In the rows, zero is written as 128.
Each row of numbers stands for one node and depends on some of the facts below. Use the named rows to name the rest.

Some rows with their names:
[133 142 111 103 146 120 119 120 124 131 119 120 126 134 129 129 109 148
 113 100 104 101 140 141 133 127 140 125 129 114 128 101  96 155 149 138
 119 117] : gitem
[156 111 125 132 114 134  90 115 139 122 135 146 124 136 103 121 118 116
 114  92 170  97 117 138 116  88 105 126 124 119 182 156 118 151 130 132
 149 106] : taguflok
[113 133 117 171 130 133 114 130 144 126  91  96  97 138 119  44 104 140
  58 125  95 101  93 134  95  82 141 130  95 184 137 134  97 154 115 154
 117 147] : nadrer
[119 109 117 116 120 102 140 119 129 142 130 115 120 118 136  96 100 159
 106 140  79 133 144 149 129 160 104 114 152 136  97 150 109 156 135 131
 137 150] : pafe
[ 85 130 133 115 156 102 122 122 100 137 120 114 142 139 140  88  95 164
 114 108  58 116 180 123 110 133  99 102 138 122  69 111  74 145 131 128
 105 128] : ploplor
[117 136 157 137 122 110 115 127 130  97 110 117 143 130 130 101 105 127
 141 128 126 100 134 123 119 129 109 136 150 131 122 129  89 136 145 140
 125 111] : butin
[145 123 141 140 123 134  95 118 139 109 124 146 141 144 109 111 115 116
 130  97 160  96 122 142 109 103 101 139 133 119 171 130 113 146 126 141
 146 106] : stetel
[117 106 130 117  96  98 118 125 131 110  98  93 143 112 129 139 109 137
 109 142 102 119 142  97 120 134 125 117 146 147  89 162  90 137 160 130
 113 119] : desken
[ 92 108 132 145 137  73 100 161 162 180 155 146 135 137 142 157 115 144
 154 107 121 120 121 197 113 169 118 137 161 108 114 128  86 135 168 124
 214 130] : drobru
[ 98 117 125 138 144  74  85 167 176 183 146 125 142 135 142 163 118 128
 152 108 132 112 132 159 117 151 125 132 145 105 113 132  82 133 189 131
 189  99] : trigri
[122 121 166 125 120 109 129 120 138 105  75 117 128  92 136  93 104 115
 125 143  81 133 142 112 124 155 110 120 172 143  80 132  86 151 146 133
 118 102] : butrurok
[127 122 137 128 113 114 122 120 136 116 132 132 131 140 121 102 118 152
 125 127 119 117 132 167 127 146 102 140 137 143 129 138 130 140 123 143
 156 138] : klelan
[122 113 128 111  86  97 144 122 132 111 115 107 129 114 132 138 122 154
 110 149  85 134 131 158 140 165 133 133 142 157  91 155 127 139 144 142
 139 150] : grodre
[131 113 120 120 116 121 132 116 132 123 129 126 128 124 127 127 108 131
 115 116 111 115 119 150 126 146 112 133 144 130 131 132 120 156 137 149
 140 146] : vistur
[131 144 131 150 147 160 145 141 104 129 152 150 132 141 130 150 151  99
 165 131 189 139 102 101 119  95 151 128 109 110 163 105 156  77 101 111
 115 136] : depakor
[117 129 116 129 125 123 161 150 111 148 125 112 120 110 146 154 158 129
 138 183 132 170 130  82 141 127 159 105 127 140  84 149 142  80 123  89
 101 136] : dukabri
[131 149 124 137 150 147 155 147 111 143 142 136 116 126 140 129 159 131
 157 167 158 155 122 114 141 124 150 122 119 124 127 123 156  81 111 100
 117 135] : retrustu
[119 147 126 155 172 166 144 141 101 155 171 157 123 148 127 120 153 113
 161 126 175 147 115 108 115  95 131 122 105 101 162 112 158  87  88 101
 123 136] : nidak
[128 126 112 139 138 145 150 140 106 151 140 136 120 120 134 161 152 119
 141 148 166 159 112  87 129  94 162 109 114 120 131 142 149  85 113  90
 111 137] : butre
[133 128 112 123 109 125 164 145 113 137 108 106 118  95 141 173 159 117
 141 191 149 168 116  79 148 117 182 106 132 145  94 159 134  83 132  89
  99 134] : redrir

There are 3 kinds of fact about the nodes: κ, λ, δ.
befen κ g; betelo κ c; bevim κ f; biplarul κ b; brafo κ a; bratrasik κ c; bredem κ f
breflu κ c; bregrol κ a; bretrastas κ c; bridul κ d; brinik κ a; brotar κ d; brubabuk κ f
brubro κ d; brukles κ e; brutris κ b; bulus κ e; butin κ f; butrurok κ d; desken κ f
dibran κ f; disti κ a; dotre κ f; drakla κ e; drapor κ a; dratamik κ a; dratun κ b
driflak κ a; drobru κ g; drodir κ c; drokan κ c; dropapas κ g; druflem κ d; dufla κ g
dustagrik κ c; fepubrem κ a; firum κ f; fita κ e; fitrik κ c; flazi κ g; fledo κ a
fliflal κ g; flogas κ a; fluvi κ c; fosik κ f; fulis κ e; fusin κ c; gafle κ a
gasto κ g; gelis κ d; genul κ a; gepon κ d; geval κ d; gitem κ b; grifa κ e
gristi κ b; grodre κ g; grodri κ c; groklik κ a; grorok κ c; groski κ e; grostik κ d
grufor κ d; kalus κ a; kezor κ e; kiple κ f; klatim κ g; klefli κ b; klegu κ b
klekem κ a; klelan κ e; klenes κ b; kluzuk κ g; labrak κ d; labri κ f; ledor κ e
lodras κ f; lolar κ e; manofun κ b; mestu κ c; mivul κ d; moskur κ b; motre κ d
muflin κ f; nadrer κ f; nafi κ a; naplis κ f; natruk κ d; nozam κ f; pabrem κ a
pafe κ c; papu κ a; pasum κ a; peda κ d; peva κ d; plifeda κ b; plifis κ a
plisek κ d; pliti κ b; plitik κ a; plonek κ b; ploplor κ b; postem κ a; pumok κ b
ragru κ c; rato κ d; ristu κ d; roklada κ g; ruskel κ g; sazitrak κ b; seklek κ d
skaplim κ e; skelum κ b; skiflem κ g; skisim κ c; skotrom κ a; skufisus κ e; soplen κ b
sotus κ a; starek κ b; staska κ d; stesa κ c; stesu κ b; stetel κ a; stivon κ b
stoflo κ f; stomizo κ d; sudrus κ b; suvom κ f; taguflok κ a; trafo κ b; trepa κ d
trigri κ f; trinuper κ d; trome κ a; trurak κ a; vistur κ c; volir κ g; zefe κ e
zeman κ g; zigra κ g; zital κ c; zizor κ c; befen λ dosta; betelo λ liflarar; bevim λ zabren
biplarul λ dosta; brafo λ bribrek; bratrasik λ dukabri; bredem λ redrir; breflu λ zabren; bregrol λ trerabom; bretrastas λ fudagum
bridul λ fibrogon; brinik λ migrel; brotar λ trerabom; brubabuk λ flevar; brubro λ brostol; brukles λ depakor; brutris λ trepi
bulus λ floskidri; butin λ laskis; butrurok λ nostupi; desken λ nidak; dibran λ vonumum; disti λ luklol; dotre λ plapir
drakla λ nanozon; drapor λ badrir; dratamik λ flifi; dratun λ liflarar; driflak λ brostol; drobru λ nonil; drodir λ gakem
drokan λ nonil; dropapas λ plobral; druflem λ sufum; dufla λ rebelon; dustagrik λ rebelon; fepubrem λ klase; firum λ brostol
fita λ gatril; fitrik λ vodra; flazi λ flifi; fledo λ zedokos; fliflal λ gatril; flogas λ skimaplas; fluvi λ stobuk
fosik λ bika; fulis λ depakor; fusin λ retrustu; gafle λ vonumum; gasto λ pinu; gelis λ mugan; genul λ migrel
gepon λ niflo; geval λ grifo; gitem λ drodru; grifa λ sistutras; gristi λ plapir; grodre λ skera; grodri λ retrustu
groklik λ retrustu; grorok λ kifemir; groski λ butre; grostik λ trepi; grufor λ flozuk; kalus λ nanozon; kezor λ sistutras
kiple λ zotra; klatim λ flifi; klefli λ gakem; klegu λ zotra; klekem λ stobuk; klelan λ rebelon; klenes λ daste
kluzuk λ truken; labrak λ sistutras; labri λ pobri; ledor λ badrir; lodras λ truken; lolar λ skeflim; manofun λ bribrek
mestu λ kifemir; mivul λ sonina; moskur λ nanozon; motre λ grifo; muflin λ pozor; nadrer λ gatril; nafi λ kiflu
naplis λ dukabri; natruk λ luklol; nozam λ kogak; pabrem λ graful; pafe λ graful; papu λ truken; pasum λ zabren
peda λ drodru; peva λ nostupi; plifeda λ fofol; plifis λ stobuk; plisek λ plapir; pliti λ gatril; plitik λ floskidri
plonek λ gatril; ploplor λ kifemir; postem λ trepi; pumok λ vakle; ragru λ zabren; rato λ skeflim; ristu λ flifi
roklada λ vonumum; ruskel λ drodru; sazitrak λ pobri; seklek λ fudagum; skaplim λ drodru; skelum λ bribrek; skiflem λ vodra
skisim λ flifi; skotrom λ zedokos; skufisus λ vakle; soplen λ bribrek; sotus λ laskis; starek λ nonil; staska λ milis
stesa λ gakem; stesu λ luklol; stetel λ nanozon; stivon λ trerabom; stoflo λ drige; stomizo λ vonumum; sudrus λ liflarar
suvom λ plapir; taguflok λ dukabri; trafo λ zedokos; trepa λ migrel; trigri λ nonil; trinuper λ kifemir; trome λ plezus
trurak λ plapir; vistur λ stobuk; volir λ zedokos; zefe λ truken; zeman λ sugus; zigra λ sistutras; zital λ nonil
zizor λ milis; betelo δ bulus; bevim δ retrustu; brafo δ suvom; bratrasik δ skera; bredem δ vodra; breflu δ geval
bretrastas δ zedokos; bribrek δ mugan; bridul δ stobuk; brinik δ pozor; brostol δ kiflu; brotar δ roklada; brubabuk δ nostupi
brubro δ flogas; brukles δ klenes; brutris δ brubabuk; bulus δ bridul; butin δ fibrogon; butre δ klegu; butrurok δ butin
daste δ dosta; desken δ sufum; dotre δ brotar; drapor δ klelan; dratamik δ dotre; dratun δ depakor; drige δ sotus
drobru δ pinu; drodir δ manofun; drodru δ skiflem; drokan δ nonil; dropapas δ niflo; druflem δ trinuper; dukabri δ grufor
dustagrik δ guvor; fepubrem δ kiple; fledo δ brinik; flifi δ skeflim; fliflal δ taguflok; flogas δ klefli; flozuk δ milis
fluvi δ trepa; fofol δ drige; fudagum δ flazi; gafle δ badrir; gasto δ plapir; gatril δ nafi; gekun δ trepi
gelis δ zabren; geval δ peva; grifa δ biplarul; grifo δ ragru; grodre δ brostol; groklik δ gelis; groski δ nidak
grufor δ soplen; kalus δ flifi; kiflu δ plonek; kiple δ zefe; klekem δ sistutras; klelan δ drobru; kogak δ lolar
laskis δ gepon; liflarar δ butre; lodras δ fosik; migrel δ peda; mivul δ starek; muflin δ gafle; mugan δ nozam
nadrer δ pliti; nonil δ rato; pafe δ groski; pasum δ volir; plezus δ stetel; plifeda δ trafo; plobral δ fita
plonek δ trerabom; ploplor δ bika; postem δ skufisus; pozor δ drodru; pumok δ grorok; redrir δ kifemir; retrustu δ fofol
ristu δ fitrik; sazitrak δ naplis; seklek δ pabrem; sistutras δ fepubrem; skaplim δ drakla; skera δ klase; skiflem δ truken
skimaplas δ nadrer; skisim δ zigra; skufisus δ fluvi; sonina δ fudagum; soplen δ sonina; staska δ stomizo; stesa δ gristi
stoflo δ grifo; sudrus δ natruk; sufum δ graful; sugus δ brukles; suvom δ stoflo; trafo δ lodras; trepa δ dufla
trome δ genul; trurak δ zeman; vakle δ flevar; vodra δ vonumum; volir δ stesu; zabren δ dratun; zefe δ sazitrak
zeman δ fusin; zital δ druflem

Rows to name:
No name comes twice in this set of rows, the named rows included.
[132 166 107  88 130 154 130  62 114 114 124 132 134 108  70 145 127 154
 143  81 207  64 141 137 130 126 157 154 169  88 163 119 175 200 144 148
 106  82]  gristi
[109 137 119 135 191  99  76 152 153 196 157 156 138 154 137 163 109 124
 153  52 143  89 129 173 107 127 135 127 135  66 144  81  71 149 180 131
 189  94]  starek
[ 73 145 125 117 134 190 166  79  84 131 165 152 161 122  70 173 177 121
 182 121 235 123 146  75  91 108 152 153 130  84 130 134 247 133  80 138
  83 113]  plapir
[170 150 109 120 129 142 135 120 164 124 143 134 115 125 121 131 130 132
 127 108 159 104  95 200 160 161 135 164 141 119 189 108 168 169 147 154
 167 132]  fusin
[103 131 144 103 117 151 136  69 133 122 122 136 142  88  69 122 141 130
 132 110 150 115 165 112 110 156 109 148 173 111 105 141 198 201 129 160
 106  90]  plisek
[133 117 130 114 137 137 110 118 161 154 140 135 118 120 118 137 142 119
  88 104  84 144 139 132 137 153 119 136  95 125 129 115 163 172 128 159
 137 114]  brotar
[125 149 137 138 148 138 109 133 144 113 151 133 138 163 123 103 122 124
 135 106 132 101 132 151 124 136 105 165 107 117 161  96 148 144 126 161
 144 119]  nozam
[ 69 151 130 196 151 147 168 163 106 132  69  88  95 129 148  30 126 117
  99 187  93 152  92  88  82  67 169 106 113 206  76 113  88  73  70 118
  78 178]  gatril
[116 119 108 173 116 156 104 130 143 132 117 127  99 153 105  61 119 123
  57  95 119 101  80 160  78  64 134 144  77 182 174 127 122 158  84 171
 148 165]  fita
[130 117  95  98 121 124 102 118 125 139 127 111 132 132 124 180 122 129
  93  86  97 106 142 104 132 112 159 124  97 116 125 111 111 160 151 148
 106 118]  trafo
[155 117 108 110  97  95 146 113 145 114  95 103 110  88 135 126 112 145
 108 152 104 122 117 155 156 163 135 117 172 148 108 162 115 158 164 121
 143 132]  stesa
[129 101 118 113 100 120 104 122 143 129 135 112 139 136 119 174 132 126
  96 106 113 118 136 103 128 121 133 137 101 134 129 148 125 149 149 150
 119 122]  lodras
[101 117 125 135 134 124 157 142  92 143 123 119 126 115 144 136 140 124
 144 170 131 167 135  64 123 110 146  90 132 137  82 149 122  71 113  81
  93 141]  sugus
[133 108 118 125 116 140  91 122 141 121 149 130 144 150 112 180 132 107
 105  82 136 101 119 109 114 111 133 147  82 122 168 126 141 149 141 167
 130 123]  fosik

The same nodes again, as new rows of numbers:
Some rows with their names:
[ 90 159 147 113  98 162 146 149 123  87 136 118 118 130 120 121 120 131
 128 127 108 187 129 130 142 114 132 143 108 155 102 118 174 119 141 141
 147  94] : dosta
[141 132 153 125 155 136 125 147 111 144  88 112 111 108 139 134 129 124
 134 136 124 135 126 114 147 108 136 127 113 129 148 125 137 140 134 130
 114 109] : labri
[143 126 154 142 162 133 110 102  92 137 118 107 118 120 143 135 128 108
 140 127 126 114 121 108 155 116 156 119 115 131 144 115 138 129 139 133
 127 139] : betelo
[144 133 131 115 155 128 128 144 144 107  93 142 120 111 156 121 140 130
 131 152 121 138 129 115 125 115 124  99 126 129 126 119 131 150 143 143
 102 108] : naplis
[107 167 114 121 108 119 136 114 134  94 177 151 113 146 130 125 110 111
 131 133 127 163 124 124 141 129 116 149 109 149  87 110 156 140 132 139
 162 118] : pozor
[146 126 162 117 146 188 132 179 118 109  53 121 146 110 137 102 136 121
 133 141 126 129 125 121 144 100 100  77 117 136 163 127 141 122 144 151
 118 103] : genul
[110 161 128 131 112 132 134 115  93 117 169 134  99 143 125 128 102  97
 129 114 134 152 123 130 151 118 122 184  99 151 129 125 160 118 129 131
 183 127] : sugus
[108 163 134 131 108 124 134 119  98 122 172 125 101 143 120 135 100 103
 133 116 133 157 123 126 160 121 125 179  98 150 119 121 164 124 125 127
 175 122] : flozuk
[106 173 119 135 110 105 133 116 114  92 198 142 102 158 135 120 110  96
 138 129 123 147 120 116 153 137 118 141 117 152 100 109 158 159 126 139
 166 141] : redrir
[ 87 162 139 126 110 155 141 144 109  96 153 115 111 139 122 114 117 113
 129 121 112 165 126 121 155 117 131 151 105 155 114 120 168 120 135 142
 161 114] : sufum
[128 134 124 117 147 120 129 148 146 115 100 132 113 103 155 127 138 132
 133 156 114 141 126 109 132 112 120 112 130 127 118 117 131 151 141 140
  84 105] : klefli
[155 134 157 134 144 114 119 145 113 172  92 113 124 120 163 139 126 121
 126 142  91 128 124 123 144 103 137 159 122 134 133 145 139 142 135 144
 123  94] : nadrer
[128 116 136 130 138 135 121 119 106 138 108  98 128 103 137 150 122 126
 142 143 119 134 119 116 155 102 111 143 117 123 144 111 138 112 144 136
  93 118] : labrak
[105 163 117 111 100 131 142 116 148  80 160 157 120 138 133 120 116 123
 127 138 125 177 128 130 126 121 116 142 112 151  81 111 159 127 139 141
 154 103] : pinu
[158 128 166 141 147 115 112  98  95 142 119 109 111 118 138 157 121 122
 149 130 130 131 120 113 153 121 155 121 118 130 133 108 143 149 135 122
 116 132] : breflu
[143 134 158 129 180 158 137 136 101 134  37 112 142 140 128 134 108  95
 135 128 153 106 120 115 188 118 104  97 105 121 142 129 128 127 112 133
 115 136] : dratamik
[163 132 164 127 144 154 127 156 113 137  66 122 137 112 128 126 123 119
 144 137 137 126 121 120 156 107 100  94 112 131 152 121 136 135 130 135
 122 109] : papu
[113 131 136 129 153 119 117 131 113 153  92 113  88  91 152 136 133 121
 125 134 107 138 126 109 143 103 167 156 111 124 113 121 134 121 141 125
  94 118] : groski
[137 136 121 125 151 103 122 135 129 124 118 135 103 110 156 130 132 116
 135 152 122 124 124 107 138 117 115 125 129 125 131 120 127 158 136 136
  99 122] : skelum
[128 131 122 127 139  96 117 134 133 140  99 144 105 109 199 117 146 122
 110 156  73 130 127 119 111 106 153 151 135 134  90 142 132 133 155 154
  93 108] : fita

Name these rows:
No name comes twice in this set of rows, the named rows included.
[183 142 149 147 124  84 115 145  98 138 120 152 112 138 184 127 130  97
 137 150 106 104 115 125 134 129 102 116 145 138 144 140 135 191 136 150
 126 135]  fliflal
[141 136 142 117 164 123 139 129 128 103  50 150 126 138 152 135 121 109
 131 142 145 125 123 120 153 129 109  82 123 120 113 122 123 153 123 137
  91 135]  klatim
[181 133 161 137 133 123 115 183 107 149  91  93 112 109 110 143 134 115
 172 124 143 142 117 113 161 124  82  62 135 138 148  97 149 167 125 111
 119 132]  trurak
[135 141 163 127 147 155 122 132 110 129 120 135  98  81 128 118 120 134
 140 147 135 130 126  98 150  99 150 132  95 124 175 117 131 146 136 130
 119 105]  trigri
[152 126 148 119 143 122 121 101 142  98 109 141 132 115 152 141 137 140
 140 150 118 149 125 119 118 120 145  86 129 131 105 105 139 150 151 136
  98 114]  fitrik
[ 96 181 132 124 100 148 132  94 128  74 234 185  95 103 116  99  98 125
 140 150 143 153 123 102 141 114 140 148  80 143 129  97 147 153 137 140
 173 112]  nonil
[150 143 159 138 153 103 121 133 113 175 101 100 105 110 124 160 116 123
 149 133 124 136 121 104 171 117 142 133 109 124 122 112 137 160 119 115
 110 113]  bredem
[151 121 138 117 150 131 118  96 139  96 109 149 133 114 160 131 138 130
 133 147 126 137 128 121 114 116 142 102 127 130 118 111 134 134 153 141
 109 117]  grorok

Now the same nodes, written a new way:
Named rows:
[138 100 140 126 164 122 138 106 131  90 112 142 142 136 130  96 151 146
 131 120 144 138 109 163 116 143 123 128  93 154 148 148 120  84] : grifa
[130  96 142 111 155 142 136 122 135 103 125 143 118 118 124 113 144 130
 127 124 137 132 109 134 128 144 145 135 101 171 139 155 131 103] : fledo
[125  83 157 125 154 122 153 131 149 118 117 137 141 108  84 113 146 135
 121 124 128 123  91 127 133 133 121 121 107 166 109 124 112 115] : butrurok
[122 145 123 126 124 133 108 143 112 137 141 116 139 114 110 141  93 111
 111 135 139 110 157 115 133 150  96 126 163 117 107 130 121 123] : pozor
[130 141 133 132 129 126 120 139 111 139 146 124 151  97 111 141  90 112
  96 120 144 118 162 121 120 132  96 134 173 112 112 122 123 128] : sufum
[180 120 169 117  73  77 242 179 134 162 148 136 129 132 148 118  89 159
  86 129  89 116 139  86 150  90 177 143  46 171 115 142  43 118] : drobru
[131 115 131 113 124 124 120 116 124 113 127 120 141 144 151 115 147 129
 127 128 130 126 126 160 118 121 146 126 109 130 155 137 149 136] : soplen
[134  91 154 104 152 117 140 119 134 111 138 129 147 104 116 111 144 125
 112 116 140 118 122 160 113 127 145 137 109 159 146 142 149 118] : desken
[115 128 119 132 117 114 164 124 132 118  97 136 128 114 118 116 148 127
 142 139 110 132 104 129 140 139 116 119 123 126 128 109 106 139] : druflem
[ 93 120 192  76 173 154  90  75 120 123  62  62  77 145 142 128 210 144
  77 191 146 169 102  63 157 226 104 104 108 190 135 184 200 118] : trurak
[125 148 118 134 127 131 112 139 114 138 143 122 140 108 113 144  89 109
 106 131 142 108 158 121 138 142  95 124 162 113 107 124 122 114] : traba
[122 142 118 127 123 132 113 139 116 140 146 119 140 105 114 139  93 114
 114 132 134 113 158 118 139 140  93 123 157 115 109 127 122 115] : rebelon
[122 175 189 117 158 103  83  78  98 181  95  72 132 133 142 149 128 136
  61 146 138 190 173  43  97 140  84 129 188  91 106 108 206 175] : plapir
[130 161 109 142 101 121 108 142 115 158 139 117 137 126 136 147  91 121
 117 130 126 127 167 115 124 119 100 129 176  82 108 108 122 146] : nostupi
[132 109 135 112 117 120 119 123 136 126 129 115 134 127 145 121 150 136
 133 127 121 123 118 153 125 122 148 134 111 127 148 128 148 134] : labri
[118 171  92 137  73 124 120 134 132 153 119  98 121 110 138 130  95 115
 157 139 117 120 157 121 169 133  73 114 169  72 109 109 115 129] : dosta
[140 121 133 146 114 110 137 120 121 131 118 143 139 169 182 131 141 157
 127 105 124 167 127 141  88  98 145 139 140  87 140 115 127 153] : drakla
[109 174  98 126  97 141  97 152  82 143 148 119 137 153 145 171 110 117
 103 163 128 127 162 112 119 153 130 124 172  97 116 127 123 164] : kifemir
[125 119 130 123 128 135 133 120 144 122 123 135 109 131 142 126 139 136
 136 118 128 142 123 127 128 124 148 134 115 133 143 133 130 121] : plitik
[134 108 136 134 132 121 134 117 130 111 115 132 131 154 162 118 150 153
 132 124 137 145 114 154 116 130 130 120 116 125 136 144 119 115] : kezor

Name these rows:
No name comes twice in this set of rows, the named rows included.
[122 133 117 122  83 136 118 126 111 131 129 113 125 156 183 138 165 134
 132 137 123 137 131 155 121 122 155 128 128 102 143 137 140 166]  klefli
[109 107 136 109 150 132 158 134 119 102 113 141 139 114  95 124 160 121
 113 147 127 119  93 131 127 166 131 119 107 171 123 142 102 122]  brubro
[145 111 141 140 142 106 129 107 139 116 119 137 141 150 152 111 133 152
 138 103 139 155 124 149 103 106 123 133 114 115 135 125 129 104]  brukles
[118 189  77 135 102 132  96 143  90 137 130 119 136 145 145 145  93 111
 123 169 119 128 169 112 138 155 108 122 161  88 129 115 124 145]  trepi
[114 157  99 114 103 132 132 136  98 128 135 116 124  93 115 137 110  98
 117 141 138 106 157 132 146 172  90 121 175 114 120 137 105 126]  mugan
[131 131 126 132  94 116 116 125 131 148 133 116 133 147 167 139 145 142
 134 122 114 142 128 144 114 102 159 133 124  97 140 116 150 165]  naplis
[123 136 107 116 129 129 127 126 141 115 125 104 126  71  95 109  94  98
 140 132 147  91 146 140 176 161  58 109 139 132 111 138 112  75]  daste
[136 107 142 106 170 137 143 123 115 100 135 157 131 121 122 119 138 120
 101 123 142 142 122 137  97 147 155 153 113 174 156 146 132 112]  trome
[113 111 132 128 118 125 146 140 141 128 112 130 126 138 117 130 152 136
 139 143 109 131  93 122 149 136 128 114 116 136 111 117 109 142]  trepa
[118 137 125 105 152 153 104 149  84 106 157 131 153 112  90 148 105  97
  83 159 154 100 153 126 131 188 104 124 158 162 120 165 111 108]  redrir
[144  87 158 120 166 119 150 114 129  97 127 143 147 130 125 109 147 139
 118 105 151 144 107 157  97 130 127 134 114 156 137 144 124  95]  skaplim
[132 193  87 134 112 119 127 125  92 143 130 130 146 119 137 130  80 109
 122 137 125 133 179 120 123 134  98 139 171  76 138  98 126 147]  guvor

